Here is a tiny trained network, its code and every weight. The questions are about switching its units off for an input and a class, where a switched-off unit gives its printed mean instead of its output.

import numpy as np


def w(rows, s, z=0):
    codes = np.array(rows[::2]) - 128.0
    scale = np.full(codes.shape[1], s)
    scale[-1] = z or s
    return codes * scale


def norm(h):
    return h / np.sqrt((h * h).mean(-1, keepdims=True) + 1e-5)


def f(y):
    return y / 2 * (1 + np.tanh(0.7978845608 * (y + 0.044715 * y**3)))


def log_softmax(a):
    a = a - a.max(-1, keepdims=True)
    return a - np.log(np.exp(a).sum(-1, keepdims=True))


def net(x, mask):
    res = np.array(x, float).reshape(1, 4) / 4 @ E
    u = 0
    for l in range(2):
        y = f(norm(res) @ A[l][:, :-1].T + A[l][:, -1])
        res = res + np.where(mask[u : u + 4], y, B[l][:, -1]) @ B[l][:, :-1]
        u += 4
    return log_softmax(norm(res)[-1] @ U[:, :-1].T + U[:, -1])


A, B = {}, {}
E = w([
[125,196,47,254,118,52],'x0',
[147,180,156,32,116,87],'x1',
[68,182,120,85,17,206],'x2',
[28,182,123,29,122,76],'x3',
],0.0058)
A[0] = w([
[114,167,67,99,141,255,213],'L0N1',
[186,108,164,82,148,164,44],'L0N2',
[82,85,140,107,171,99,2],'L0N3',
[138,119,189,85,130,159,119],'L0N4',
],0.009,0.0044)
B[0] = w([
[143,108,127,167,166,158,252],'L0N1',
[172,193,138,92,140,252,170],'L0N2',
[90,218,177,45,94,38,123],'L0N3',
[183,54,90,139,80,113,198],'L0N4',
],0.012,0.0041)
A[1] = w([
[156,186,1,55,106,102,136],'L1N1',
[101,175,111,199,39,189,196],'L1N2',
[208,253,135,133,119,135,35],'L1N3',
[153,245,185,182,24,139,254],'L1N4',
],0.0092,0.0041)
B[1] = w([
[70,128,180,135,200,140,174],'L1N1',
[105,103,58,140,188,31,253],'L1N2',
[159,78,149,96,109,120,143],'L1N3',
[105,119,150,126,250,149,222],'L1N4',
],0.012,0.0051)
U = w([
[162,117,158,237,63,88,26],'0',
[52,115,106,112,20,150,4],'1',
[255,61,212,17,103,240,254],'2',
[51,216,233,18,199,47,198],'3',
[138,187,170,98,125,128,2],'4',
[98,170,50,213,243,50,253],'5',
],0.0079,0.0046)

Each question gives the input, the list of numbers given to net, and the class t.
The units are the neurons (one row each of A and B). Each row of codes is followed by its name. A weight is (code - 128) times the scale printed after its matrix; where a second scale follows, it is the last column's (A, B and U).
mask holds one flag per neuron, layer by layer. A switched-off neuron (its flag False) gives its mean, the last column of its row in B, instead of its output. The means were averaged over made-up inputs and are rounded, as every weight is.
A unit's drop is (log p(t) with every unit on - log p(t) with that unit switched off) / (log p(t) with every unit on - log p(t) with every unit switched off).
The circuit of an input: a set's keep is (log p(t) with only the set's units on - log p(t) with every unit switched off) / (log p(t) with every unit on - log p(t) with every unit switched off). Starting from all 8 units, units are removed one at a time, each time the one whose removal leaves the highest keep (on an exact tie, the one counted first), for as long as the keep stays at least 0.8.
units of the circuit, in order: the units of the circuit, biggest drop first
k most important neurons: the k neurons with the biggest drops, biggest first
top k neurons in layer l: the k neurons of layer l with the biggest drops, biggest first
drop when u is switched off: that unit's drop, to one decimal
input [3,2,-7,-6], class 0: 3 most important neurons	L1N2; L1N4; L1N1
input [5,4,2,3], class 3: units of the circuit, in order	L1N1
input [-6,-2,-8,2], class 2: 3 most important neurons	L1N2; L0N2; L1N4
input [-2,1,4,2], class 1: 4 most important neurons	L1N4; L0N4; L0N2; L1N1
input [0,1,7,7], class 5: units of the circuit, in order	L1N2; L0N1
input [-3,3,7,1], class 5: 3 most important neurons	L1N2; L1N3; L0N1
input [-8,3,-4,4], class 2: units of the circuit, in order	L0N4; L1N2
input [-4,-1,7,-1], class 5: 2 most important neurons	L1N2; L1N3
input [-4,1,6,6], class 1: 3 most important neurons	L1N4; L0N1; L0N2
input [0,-1,-6,6], class 3: units of the circuit, in order	L0N3; L1N2
input [-1,8,-7,-3], class 2: units of the circuit, in order	L1N2; L0N2
input [5,7,6,-2], class 3: 4 most important neurons	L1N4; L1N1; L1N3; L0N4
input [-3,-3,-6,5], class 3: 2 most important neurons	L0N3; L1N2
input [-4,-4,-7,7], class 3: units of the circuit, in order	L0N3
input [1,7,1,-4], class 2: top 2 neurons in layer 1	L1N3; L1N2
input [-2,-6,-4,-1], class 2: 2 most important neurons	L1N2; L1N4
input [1,2,-1,-3], class 2: 2 most important neurons	L1N3; L1N2
input [0,-4,8,7], class 5: 2 most important neurons	L1N2; L0N1
input [-3,1,6,0], class 5: 2 most important neurons	L1N2; L1N3
input [-3,-5,6,-7], class 5: drop when L0N1 is switched off	-0.2
input [0,5,-2,-4], class 2: drop when L1N3 is switched off	0.1
input [0,0,-2,3], class 3: drop when L1N2 is switched off	0.1
